Below are the code and all the weights of a small trained network. Each question names an input and a target symbol and asks about switching units off, where a switched-off unit gives its printed mean instead of its output.

import numpy as np


def w(rows, s, z=0):
    codes = np.array(rows[::2]) - 128.0
    scale = np.full(codes.shape[1], s)
    scale[-1] = z or s
    return codes * scale


def f(y):
    return np.maximum(y, 0)


def softmax(a):
    e = np.exp(a - a.max(-1, keepdims=True))
    return e / e.sum(-1, keepdims=True)


def log_softmax(a):
    a = a - a.max(-1, keepdims=True)
    return a - np.log(np.exp(a).sum(-1, keepdims=True))


def net(x, mask):
    ids = ['ΔΠΣΦΨΩαγζηθλμξτ'.index(c) for c in x.split()]
    T = len(ids)
    res = E[ids] + P[:T]
    u = 0
    for l in range(2):
        r = res
        for j in range(2):
            rows = slice(3 * j, 3 * j + 3)
            q, k, v = (r @ M[l][rows].T for M in (Q, K, V))
            z = softmax(np.where(np.tri(T) > 0, q @ k.T / 3**0.5, -1e9)) @ v
            o = O[l][rows]
            res = res + np.where(mask[u + j], z, o[:, -1]) @ o[:, :-1]
        u += 2
        y = f(res @ A[l][:, :-1].T + A[l][:, -1])
        res = res + np.where(mask[u : u + 4], y, B[l][:, -1]) @ B[l][:, :-1]
        u += 4
    return log_softmax(res[-1] @ U[:, :-1].T + U[:, -1])


Q, K, V, O, A, B = {}, {}, {}, {}, {}, {}
E = w([
[89,92,94],'Δ',
[119,147,203],'Π',
[85,82,98],'Σ',
[169,199,170],'Φ',
[116,132,138],'Ψ',
[122,119,62],'Ω',
[89,157,123],'α',
[129,254,204],'γ',
[100,103,81],'ζ',
[96,187,100],'η',
[132,128,63],'θ',
[141,126,206],'λ',
[209,160,159],'μ',
[78,78,190],'ξ',
[39,228,218],'τ',
],0.015)
P = w([
[227,126,8],'0',
[181,126,86],'1',
[167,128,125],'2',
[137,70,177],'3',
[118,21,208],'4',
[127,10,223],'5',
[144,26,197],'6',
],0.0016)
Q[0] = w([
[203,137,137],'L0H1',
[151,71,33],'L0H1',
[140,107,135],'L0H1',
[2,179,127],'L0H2',
[118,62,128],'L0H2',
[102,130,153],'L0H2',
],0.031)
K[0] = w([
[150,204,121],'L0H1',
[121,102,3],'L0H1',
[94,140,145],'L0H1',
[217,43,214],'L0H2',
[132,89,78],'L0H2',
[130,77,169],'L0H2',
],0.026)
V[0] = w([
[162,126,94],'L0H1',
[186,69,242],'L0H1',
[248,94,115],'L0H1',
[142,111,102],'L0H2',
[123,125,163],'L0H2',
[126,123,146],'L0H2',
],0.011)
O[0] = w([
[151,156,95,67],'L0H1',
[237,17,161,161],'L0H1',
[249,128,71,3],'L0H1',
[181,126,113,91],'L0H2',
[86,127,162,164],'L0H2',
[113,129,141,145],'L0H2',
],0.011,0.0031)
A[0] = w([
[172,235,58,3],'L0N1',
[137,181,234,43],'L0N2',
[84,14,57,40],'L0N3',
[194,165,2,76],'L0N4',
],0.0086,0.0038)
B[0] = w([
[185,218,248,177],'L0N1',
[194,81,209,253],'L0N2',
[76,190,64,180],'L0N3',
[18,90,3,190],'L0N4',
],0.0074,0.0044)
Q[1] = w([
[230,192,206],'L1H1',
[196,220,141],'L1H1',
[237,89,20],'L1H1',
[83,107,137],'L1H2',
[116,77,159],'L1H2',
[111,16,7],'L1H2',
],0.016)
K[1] = w([
[212,169,213],'L1H1',
[190,239,199],'L1H1',
[251,118,48],'L1H1',
[94,76,170],'L1H2',
[139,68,171],'L1H2',
[78,32,39],'L1H2',
],0.016)
V[1] = w([
[58,144,111],'L1H1',
[91,116,161],'L1H1',
[120,158,70],'L1H1',
[217,255,219],'L1H2',
[176,189,172],'L1H2',
[90,73,88],'L1H2',
],0.008)
O[1] = w([
[71,163,111,229],'L1H1',
[97,116,157,255],'L1H1',
[121,174,76,42],'L1H1',
[160,254,147,183],'L1H2',
[134,185,133,148],'L1H2',
[116,62,121,102],'L1H2',
],0.0087,0.0043)
A[1] = w([
[158,147,40,2],'L1N1',
[217,83,68,92],'L1N2',
[247,113,54,188],'L1N3',
[181,82,21,16],'L1N4',
],0.011,0.0071)
B[1] = w([
[111,2,199,168],'L1N1',
[51,53,122,209],'L1N2',
[183,179,8,254],'L1N3',
[119,239,200,181],'L1N4',
],0.014,0.0052)
U = w([
[118,114,155,61],'Δ',
[223,69,229,66],'Π',
[32,57,96,58],'Σ',
[203,172,138,84],'Φ',
[135,121,147,246],'Ψ',
[127,120,146,107],'Ω',
[6,115,94,204],'α',
[187,176,223,85],'γ',
[127,127,149,137],'ζ',
[111,176,140,234],'η',
[124,141,139,175],'θ',
[204,53,135,253],'λ',
[126,136,73,138],'μ',
[116,2,184,114],'ξ',
[66,115,223,43],'τ',
],0.0095,0.0069)

Each question gives the input, a string of symbols that net reads in full, and the target symbol t.
The units are the heads (3 rows each of Q, K, V and O) and the neurons (one row each of A and B). Each row of codes is followed by its name. A weight is (code - 128) times the scale printed after its matrix; where a second scale follows, it is the last column's (O, A, B and U).
mask holds one flag per unit, layer by layer, with each layer's heads first. A switched-off unit (its flag False) gives its mean, the last column of its rows in O or B, instead of its output. The means were averaged over made-up inputs and are rounded, as every weight is.
A unit's drop is (log p(t) with every unit on - log p(t) with that unit switched off) / (log p(t) with every unit on - log p(t) with every unit switched off).
The circuit of an input: a set's keep is (log p(t) with only the set's units on - log p(t) with every unit switched off) / (log p(t) with every unit on - log p(t) with every unit switched off). Starting from all 12 units, units are removed one at a time, each time the one whose removal leaves the highest keep (on an exact tie, the one counted first), for as long as the keep stays at least 0.8.
circuit, biggest first: the units of the circuit, biggest drop first
unit that matters most: the unit with the biggest drop
top k neurons: the k neurons with the biggest drops, biggest first
k most important neurons of layer l: the k neurons of layer l with the biggest drops, biggest first
heads that matter: for each layer, one digit per head in row order, 1 if its drop is at least 0.15 and else 0, layers parted by /
input Δ τ Σ Σ α λ, target τ: circuit, biggest first	L0H1, L0N2
input ζ γ ξ τ Φ, target τ: circuit, biggest first	L0H1, L1N3
input η Δ α, target η: circuit, biggest first	L0H1, L1H2, L0N1, L0N4
input Σ Σ γ Ψ λ, target γ: unit that matters most	L1H2
input μ θ Ψ, target μ: top 2 neurons	L1N3, L0N1
input τ η ξ τ ζ α, target τ: circuit, biggest first	L0H1, L1H1, L1N3
input Δ λ Π η, target λ: top 2 neurons	L0N4, L0N1
input ζ η Φ Σ λ, target λ: circuit, biggest first	L0H1, L1N3, L1H1
input τ α μ, target τ: circuit, biggest first	L0H1, L1N3
input Δ τ Ω Ψ, target τ: heads that matter	10 / 10
input Δ γ Ω μ, target γ: 2 most important neurons of layer 0	L0N2, L0N4
input λ ξ α, target ξ: 2 most important neurons of layer 0	L0N1, L0N2
input ζ α η, target η: heads that matter	10 / 01
input λ γ ξ Ψ, target ξ: top 4 neurons	L0N1, L1N3, L1N4, L0N2
input θ μ ξ α τ, target τ: heads that matter	10 / 00
input Σ γ λ Σ Φ Ψ Π, target γ: top 2 neurons	L0N2, L0N4
input τ ζ Δ Π λ, target τ: circuit, biggest first	L0H1, L1H1, L0N2
input Π γ η ζ η η, target η: top 2 neurons	L0N4, L0N2
input γ λ θ, target α: circuit, biggest first	L0N4, L0H1
input λ Ψ Σ ξ γ, target γ: circuit, biggest first	L1H2, L0N2
input Φ Δ ζ ξ η, target ξ: circuit, biggest first	L0H1, L1H2
